Here is a tiny trained network, its code and every weight. The questions are about switching its units off for an input and a target symbol, where a switched-off unit gives its printed mean instead of its output.

import numpy as np


def w(rows, s, z=0):
    codes = np.array(rows[::2]) - 128.0
    scale = np.full(codes.shape[1], s)
    scale[-1] = z or s
    return codes * scale


def norm(h):
    return h / np.sqrt((h * h).mean(-1, keepdims=True) + 1e-5)


def softmax(a):
    e = np.exp(a - a.max(-1, keepdims=True))
    return e / e.sum(-1, keepdims=True)


def log_softmax(a):
    a = a - a.max(-1, keepdims=True)
    return a - np.log(np.exp(a).sum(-1, keepdims=True))


def net(x, mask):
    ids = ['ΓΔΘΛΣΨαεζημπτω'.index(c) for c in x.split()]
    T = len(ids)
    res = E[ids] + P[:T]
    u = 0
    for l in range(3):
        r = norm(res)
        for j in range(2):
            rows = slice(4 * j, 4 * j + 4)
            q, k, v = (r @ M[l][rows].T for M in (Q, K, V))
            z = softmax(np.where(np.tri(T) > 0, q @ k.T / 4**0.5, -1e9)) @ v
            o = O[l][rows]
            res = res + np.where(mask[u + j], z, o[:, -1]) @ o[:, :-1]
        u += 2
    return log_softmax(norm(res)[-1] @ U[:, :-1].T + U[:, -1])


Q, K, V, O = {}, {}, {}, {}
E = w([
[80,195,161,80,98,168],'Γ',
[66,76,166,58,226,159],'Δ',
[118,103,115,158,169,156],'Θ',
[194,135,123,11,170,122],'Λ',
[180,92,64,34,156,159],'Σ',
[100,125,89,88,135,5],'Ψ',
[134,140,119,162,195,157],'α',
[180,110,24,162,142,224],'ε',
[22,113,145,169,29,144],'ζ',
[113,184,149,123,105,136],'η',
[117,153,137,117,84,139],'μ',
[121,187,186,83,91,150],'π',
[87,202,144,125,156,153],'τ',
[160,115,156,138,154,155],'ω',
],0.024)
P = w([
[67,22,175,17,2,141],'0',
[77,180,77,173,212,118],'1',
[89,182,92,161,198,117],'2',
[94,192,92,170,190,107],'3',
[110,197,108,155,171,114],'4',
[99,191,94,163,197,116],'5',
[113,195,110,148,177,115],'6',
[108,186,109,155,183,114],'7',
[113,177,108,147,179,118],'8',
],0.0096)
Q[0] = w([
[170,114,88,105,114,138],'L0H0',
[115,187,166,130,146,222],'L0H0',
[133,160,106,117,131,159],'L0H0',
[191,124,134,120,131,117],'L0H0',
[160,130,51,194,133,151],'L0H1',
[6,175,183,125,106,154],'L0H1',
[157,168,160,164,117,184],'L0H1',
[177,138,78,80,172,134],'L0H1',
],0.016)
K[0] = w([
[189,98,95,139,154,151],'L0H0',
[108,81,172,67,68,255],'L0H0',
[158,127,119,107,124,177],'L0H0',
[129,138,96,102,127,85],'L0H0',
[122,141,77,185,192,157],'L0H1',
[76,100,169,133,112,137],'L0H1',
[149,143,214,141,166,174],'L0H1',
[216,114,112,123,140,113],'L0H1',
],0.017)
V[0] = w([
[144,156,47,128,95,235],'L0H0',
[71,133,148,44,49,7],'L0H0',
[61,147,107,132,214,94],'L0H0',
[164,156,1,68,195,144],'L0H0',
[48,178,151,78,198,186],'L0H1',
[127,96,59,59,142,111],'L0H1',
[171,176,157,235,196,201],'L0H1',
[120,92,136,88,84,118],'L0H1',
],0.0062)
O[0] = w([
[97,51,217,128,175,190,85],'L0H0',
[76,254,101,211,57,86,255],'L0H0',
[202,190,236,225,108,125,182],'L0H0',
[99,169,113,184,157,38,136],'L0H0',
[117,168,202,127,137,75,181],'L0H1',
[220,135,144,170,62,126,173],'L0H1',
[113,197,159,79,8,109,27],'L0H1',
[134,129,111,143,123,114,150],'L0H1',
],0.0067,0.0071)
Q[1] = w([
[135,223,107,108,150,171],'L1H0',
[69,206,204,162,100,151],'L1H0',
[106,214,184,164,110,214],'L1H0',
[139,142,129,119,130,150],'L1H0',
[92,80,136,105,191,225],'L1H1',
[178,125,63,163,81,133],'L1H1',
[107,193,165,185,170,165],'L1H1',
[164,92,5,161,158,136],'L1H1',
],0.013)
K[1] = w([
[174,98,95,62,124,82],'L1H0',
[83,81,197,137,79,87],'L1H0',
[91,68,160,60,81,104],'L1H0',
[143,97,116,135,171,134],'L1H0',
[152,102,157,96,198,215],'L1H1',
[187,140,83,131,102,113],'L1H1',
[47,248,140,155,139,177],'L1H1',
[175,90,13,156,140,139],'L1H1',
],0.014)
V[1] = w([
[86,229,240,91,94,158],'L1H0',
[54,212,107,165,127,68],'L1H0',
[138,192,7,111,101,150],'L1H0',
[22,185,62,146,215,80],'L1H0',
[151,156,179,64,179,82],'L1H1',
[135,149,197,255,153,210],'L1H1',
[109,67,173,146,46,111],'L1H1',
[207,175,97,78,142,249],'L1H1',
],0.0076)
O[1] = w([
[201,184,162,154,238,67,167],'L1H0',
[107,133,90,172,200,149,237],'L1H0',
[73,155,58,127,159,81,142],'L1H0',
[77,122,80,251,147,138,255],'L1H0',
[62,63,48,204,164,58,162],'L1H1',
[126,113,213,45,46,199,143],'L1H1',
[80,255,118,176,193,142,66],'L1H1',
[170,3,109,149,93,228,53],'L1H1',
],0.0075,0.0065)
Q[2] = w([
[39,140,97,245,85,194],'L2H0',
[145,136,74,219,186,157],'L2H0',
[132,175,174,194,95,154],'L2H0',
[109,217,174,39,190,116],'L2H0',
[22,97,56,116,159,42],'L2H1',
[149,31,17,170,112,123],'L2H1',
[43,157,231,62,181,113],'L2H1',
[64,51,94,239,134,124],'L2H1',
],0.011)
K[2] = w([
[61,144,123,255,77,212],'L2H0',
[166,148,35,178,185,92],'L2H0',
[98,136,229,121,173,172],'L2H0',
[108,202,232,23,166,72],'L2H0',
[87,76,37,178,174,11],'L2H1',
[176,47,35,239,158,189],'L2H1',
[26,128,216,17,206,76],'L2H1',
[114,70,139,234,174,6],'L2H1',
],0.0093)
V[2] = w([
[147,156,55,69,198,140],'L2H0',
[88,98,176,191,103,206],'L2H0',
[194,157,87,215,190,157],'L2H0',
[77,168,139,241,104,252],'L2H0',
[164,127,123,60,140,123],'L2H1',
[45,170,46,8,121,91],'L2H1',
[107,107,140,128,255,126],'L2H1',
[29,57,152,84,162,25],'L2H1',
],0.0093)
O[2] = w([
[170,127,85,63,126,175,147],'L2H0',
[95,104,127,135,82,109,99],'L2H0',
[129,155,170,93,65,167,185],'L2H0',
[52,84,108,127,41,174,229],'L2H0',
[146,80,106,100,145,107,50],'L2H1',
[92,103,125,67,133,83,241],'L2H1',
[111,74,138,126,118,203,238],'L2H1',
[37,121,208,157,254,142,253],'L2H1',
],0.012,0.0044)
U = w([
[99,186,165,88,155,178,54],'Γ',
[175,178,171,181,68,135,189],'Δ',
[101,51,164,109,76,83,154],'Θ',
[90,113,135,100,130,97,67],'Λ',
[81,131,65,200,167,40,153],'Σ',
[9,96,139,219,57,160,49],'Ψ',
[163,86,217,134,143,91,152],'α',
[67,58,167,164,243,187,2],'ε',
[139,90,5,160,62,173,250],'ζ',
[102,239,61,84,111,235,50],'η',
[84,116,48,43,117,115,98],'μ',
[193,183,96,49,219,146,73],'π',
[117,201,175,202,147,216,7],'τ',
[170,47,37,93,172,95,166],'ω',
],0.013,0.0046)

Each question gives the input, a string of symbols that net reads in full, and the target symbol t.
The units are the heads (4 rows each of Q, K, V and O). Each row of codes is followed by its name. A weight is (code - 128) times the scale printed after its matrix; where a second scale follows, it is the last column's (O and U).
mask holds one flag per head, layer by layer. A switched-off head (its flag False) gives its mean, the last column of its rows in O, instead of its output. The means were averaged over made-up inputs and are rounded, as every weight is.
A unit's drop is (log p(t) with every unit on - log p(t) with that unit switched off) / (log p(t) with every unit on - log p(t) with every unit switched off).
The circuit of an input: a set's keep is (log p(t) with only the set's units on - log p(t) with every unit switched off) / (log p(t) with every unit on - log p(t) with every unit switched off). Starting from all 6 units, units are removed one at a time, each time the one whose removal leaves the highest keep (on an exact tie, the one counted first), for as long as the keep stays at least 0.8.
units of the circuit, in order: the units of the circuit, biggest drop first
unit that matters most: the unit with the biggest drop
heads that matter: for each layer, one digit per head in row order, 1 if its drop is at least 0.15 and else 0, layers parted by /
input ω Ψ α Ψ Ψ π, target ω: units of the circuit, in order => [L1H0 L0H0 L2H0 L1H1]
input Θ τ Ψ Δ μ, target Θ: unit that matters most => L1H0
input Δ π Ψ Δ Δ μ Ψ Γ, target Δ: heads that matter => 00 / 10 / 01
input α Ψ Ψ Δ η α Γ, target α: units of the circuit, in order => [L0H0 L1H0 L0H1 L2H0]
input τ π μ, target τ: heads that matter => 01 / 10 / 01
input Ψ Θ π Θ, target Ψ: heads that matter => 00 / 00 / 10
input Ψ Δ Ψ μ Ψ Ψ α, target Ψ: heads that matter => 01 / 10 / 10
input Θ Ψ π ε Θ ω Σ, target ω: heads that matter => 11 / 11 / 10
input ζ Ψ Σ Δ Ψ Ψ Ψ π, target ζ: heads that matter => 10 / 11 / 01
input α α Θ Ψ Θ, target α: units of the circuit, in order => [L0H0 L1H0 L0H1]
input Δ Δ Ψ π α, target Δ: units of the circuit, in order => [L1H0 L2H1 L1H1]
input Δ Λ Δ Ψ α π π, target Δ: units of the circuit, in order => [L1H0 L2H1]
input Σ Ψ Δ Γ, target Σ: units of the circuit, in order => [L2H0 L1H0 L2H1 L0H0]
input η Δ Ψ Ψ μ Σ Θ, target η: unit that matters most => L1H0
input η ω Ψ π τ, target η: units of the circuit, in order => [L1H0 L1H1 L0H0 L2H1]
input η η η μ Λ Ψ Θ Γ, target η: heads that matter => 10 / 11 / 01
input Θ Ψ π, target Θ: units of the circuit, in order => [L1H0 L0H0 L1H1]
input π Σ α, target π: units of the circuit, in order => [L1H0 L2H0]
input ζ Ψ π Ψ μ, target ζ: units of the circuit, in order => [L2H1 L1H1 L0H0]
input α Δ Σ ω Λ Ψ Ψ ω π, target α: units of the circuit, in order => [L0H0 L1H0 L2H0]
input Ψ ε Ψ Ψ π, target Ψ: heads that matter => 00 / 00 / 10
input Δ π Ψ μ, target Δ: heads that matter => 00 / 10 / 01
input α Ψ η, target α: units of the circuit, in order => [L0H0 L1H0 L2H0]
input ε α ω Ψ Λ Ψ τ, target ε: units of the circuit, in order => [L0H0]
input Ψ Ψ η, target Ψ: units of the circuit, in order => [L2H0 L1H1]
input Δ Ψ Δ α Δ μ, target Δ: heads that matter => 00 / 11 / 01
input Ψ Δ Ψ Ψ π Δ π α, target Ψ: unit that matters most => L2H0
input μ Ψ τ ε Δ π Δ Ψ Γ, target μ: heads that matter => 10 / 10 / 01
input Γ τ Ψ Δ Ψ π, target Γ: units of the circuit, in order => [L1H0 L1H1 L0H0]
input ζ Ψ η η Δ τ ω α Γ, target ζ: heads that matter => 10 / 11 / 01
